Below are the code and all the weights of a small trained network. Each question names an input and a class and asks about switching units off, where a switched-off unit gives its printed mean instead of its output.

import numpy as np


def w(rows, s, z=0):
    codes = np.array(rows[::2]) - 128.0
    scale = np.full(codes.shape[1], s)
    scale[-1] = z or s
    return codes * scale


def norm(h):
    return h / np.sqrt((h * h).mean(-1, keepdims=True) + 1e-5)


def f(y):
    return y / 2 * (1 + np.tanh(0.7978845608 * (y + 0.044715 * y**3)))


def log_softmax(a):
    a = a - a.max(-1, keepdims=True)
    return a - np.log(np.exp(a).sum(-1, keepdims=True))


def net(x, mask):
    res = np.array(x, float).reshape(1, 4) / 4 @ E
    u = 0
    for l in range(4):
        y = f(norm(res) @ A[l][:, :-1].T + A[l][:, -1])
        res = res + np.where(mask[u : u + 8], y, B[l][:, -1]) @ B[l][:, :-1]
        u += 8
    return log_softmax(norm(res)[-1] @ U[:, :-1].T + U[:, -1])


A, B = {}, {}
E = w([
[130,107,214,102,140,170,222,223,113,200],'x0',
[55,254,182,80,248,162,134,149,108,135],'x1',
[58,147,47,135,94,107,229,157,124,160],'x2',
[121,89,169,179,164,113,168,96,59,29],'x3',
],0.0059)
A[0] = w([
[255,168,102,125,79,92,199,165,166,83,46],'L0N1',
[201,107,74,171,122,205,91,140,152,88,183],'L0N2',
[129,103,154,102,106,109,57,117,145,148,133],'L0N3',
[133,36,144,94,61,118,152,133,180,150,75],'L0N4',
[113,86,91,46,43,125,162,178,121,166,231],'L0N5',
[198,34,169,175,10,116,84,116,123,55,3],'L0N6',
[218,115,43,115,85,182,64,123,56,85,42],'L0N7',
[170,160,92,197,217,142,47,84,122,223,126],'L0N8',
],0.0063,0.0025)
B[0] = w([
[133,156,174,128,84,108,147,144,115,203,147],'L0N1',
[207,117,179,112,99,102,162,101,98,125,190],'L0N2',
[129,90,186,171,178,95,187,37,143,102,156],'L0N3',
[254,114,134,114,105,87,189,158,156,180,185],'L0N4',
[99,105,154,129,28,91,133,113,133,68,220],'L0N5',
[111,167,104,136,190,122,96,218,62,143,255],'L0N6',
[109,187,145,109,102,97,106,198,111,82,184],'L0N7',
[67,150,110,109,130,142,164,10,220,145,162],'L0N8',
],0.0077,0.0059)
A[1] = w([
[141,86,166,83,69,151,190,147,143,240,94],'L1N1',
[107,112,185,87,159,137,224,174,116,109,37],'L1N2',
[183,148,206,123,132,155,104,40,145,234,84],'L1N3',
[113,149,48,157,166,222,144,87,144,100,8],'L1N4',
[185,88,112,124,24,144,173,132,133,184,10],'L1N5',
[125,148,137,106,137,102,92,40,181,116,78],'L1N6',
[60,160,134,121,172,150,234,74,127,122,105],'L1N7',
[199,1,98,156,110,96,217,116,39,97,153],'L1N8',
],0.0066,0.0018)
B[1] = w([
[131,156,193,118,114,77,116,153,144,50,198],'L1N1',
[89,93,108,219,99,197,158,184,239,77,174],'L1N2',
[141,38,127,99,89,109,145,148,99,144,155],'L1N3',
[83,126,181,141,145,139,104,130,141,123,146],'L1N4',
[112,122,173,137,190,114,103,129,99,92,204],'L1N5',
[158,1,161,103,99,109,209,154,134,79,165],'L1N6',
[67,123,55,213,114,91,86,105,204,138,196],'L1N7',
[106,88,90,113,130,190,97,63,102,239,253],'L1N8',
],0.0073,0.0062)
A[2] = w([
[127,136,92,164,127,165,97,153,201,86,27],'L2N1',
[96,109,116,80,96,131,81,111,81,150,79],'L2N2',
[141,100,196,171,128,140,124,133,108,101,110],'L2N3',
[141,112,117,112,97,174,143,168,105,198,100],'L2N4',
[93,135,84,117,255,153,98,119,161,169,71],'L2N5',
[154,185,158,70,164,105,108,132,149,96,124],'L2N6',
[38,106,149,117,128,125,161,121,93,97,250],'L2N7',
[89,147,168,154,102,133,168,183,143,99,48],'L2N8',
],0.0095,0.0013)
B[2] = w([
[169,160,206,63,177,122,115,228,166,101,198],'L2N1',
[91,160,181,183,111,167,115,179,162,96,179],'L2N2',
[202,160,101,57,144,72,162,158,155,135,219],'L2N3',
[110,179,168,59,87,77,206,96,156,57,192],'L2N4',
[212,67,100,175,163,61,73,94,148,201,224],'L2N5',
[153,92,94,127,101,108,156,128,184,139,148],'L2N6',
[131,116,72,138,131,224,75,148,165,201,253],'L2N7',
[198,255,77,62,156,125,95,164,93,153,212],'L2N8',
],0.0076,0.0041)
A[3] = w([
[124,125,131,119,42,49,134,202,122,194,252],'L3N1',
[169,61,192,49,55,94,155,112,223,64,143],'L3N2',
[97,77,89,129,143,158,114,140,151,140,95],'L3N3',
[58,104,170,135,135,143,111,120,115,168,166],'L3N4',
[194,182,111,156,150,67,91,141,2,106,156],'L3N5',
[64,158,25,123,96,116,128,149,67,145,133],'L3N6',
[247,87,195,82,182,113,153,156,55,137,201],'L3N7',
[91,195,197,87,109,143,153,166,137,102,37],'L3N8',
],0.0077,0.0022)
B[3] = w([
[105,91,178,121,154,153,163,60,74,49,254],'L3N1',
[67,157,127,176,92,73,145,117,60,73,241],'L3N2',
[147,80,152,111,178,120,111,145,141,231,148],'L3N3',
[222,157,68,111,117,121,146,123,144,58,130],'L3N4',
[129,148,85,62,82,179,145,123,184,223,222],'L3N5',
[207,78,105,99,102,135,123,72,1,138,170],'L3N6',
[85,107,139,223,182,52,97,111,185,106,251],'L3N7',
[139,117,153,142,95,247,130,114,146,163,143],'L3N8',
],0.0091,0.008)
U = w([
[136,117,71,173,181,112,46,144,210,202,157],'0',
[111,246,177,109,143,203,139,250,188,128,64],'1',
[97,119,191,162,86,62,155,75,94,49,250],'2',
[155,148,107,48,63,218,125,111,62,184,41],'3',
],0.013,0.0018)

Each question gives the input, the list of numbers given to net, and the class t.
The units are the neurons (one row each of A and B). Each row of codes is followed by its name. A weight is (code - 128) times the scale printed after its matrix; where a second scale follows, it is the last column's (A, B and U).
mask holds one flag per neuron, layer by layer. A switched-off neuron (its flag False) gives its mean, the last column of its row in B, instead of its output. The means were averaged over made-up inputs and are rounded, as every weight is.
A unit's drop is (log p(t) with every unit on - log p(t) with that unit switched off) / (log p(t) with every unit on - log p(t) with every unit switched off).
The circuit of an input: a set's keep is (log p(t) with only the set's units on - log p(t) with every unit switched off) / (log p(t) with every unit on - log p(t) with every unit switched off). Starting from the 12 units with the biggest drops (on a tie, the unit counted first), units are removed one at a time, each time the one whose removal leaves the highest keep (on an exact tie, the one counted first), for as long as the keep stays at least 0.8.
circuit, biggest first: the units of the circuit, biggest drop first
unit that matters most: the unit with the biggest drop
top k neurons: the k neurons with the biggest drops, biggest first
drop of u: that unit's drop, to one decimal
input [3,8,2,6], class 1: circuit, biggest first -> L2N8
input [4,6,8,8], class 0: circuit, biggest first -> L1N7, L2N7
input [-5,-6,2,-1], class 3: top 2 neurons -> L0N6, L3N5
input [-4,-7,-2,-1], class 3: top 3 neurons -> L0N6, L3N5, L1N6
input [3,8,2,3], class 0: top 2 neurons -> L2N5, L0N5
input [7,4,-7,6], class 0: top 3 neurons -> L0N5, L3N7, L0N7
input [1,-2,7,2], class 3: top 2 neurons -> L2N7, L1N5
input [-7,-7,-5,-1], class 0: top 4 neurons -> L0N6, L0N3, L3N5, L0N5
input [4,3,5,7], class 0: top 2 neurons -> L1N7, L0N7
input [3,7,-2,5], class 0: top 2 neurons -> L2N5, L0N5
input [4,0,8,-6], class 3: top 2 neurons -> L2N8, L0N5
input [8,3,-8,3], class 1: top 3 neurons -> L1N2, L1N8, L0N6
input [-6,-1,8,-5], class 3: top 2 neurons -> L3N6, L3N7
input [-2,-2,-1,2], class 3: unit that matters most -> L3N5
input [8,1,2,2], class 1: drop of L1N2 -> 0.4
input [7,7,0,8], class 1: drop of L1N8 -> 0.4
input [0,2,7,0], class 3: drop of L3N7 -> 0.1
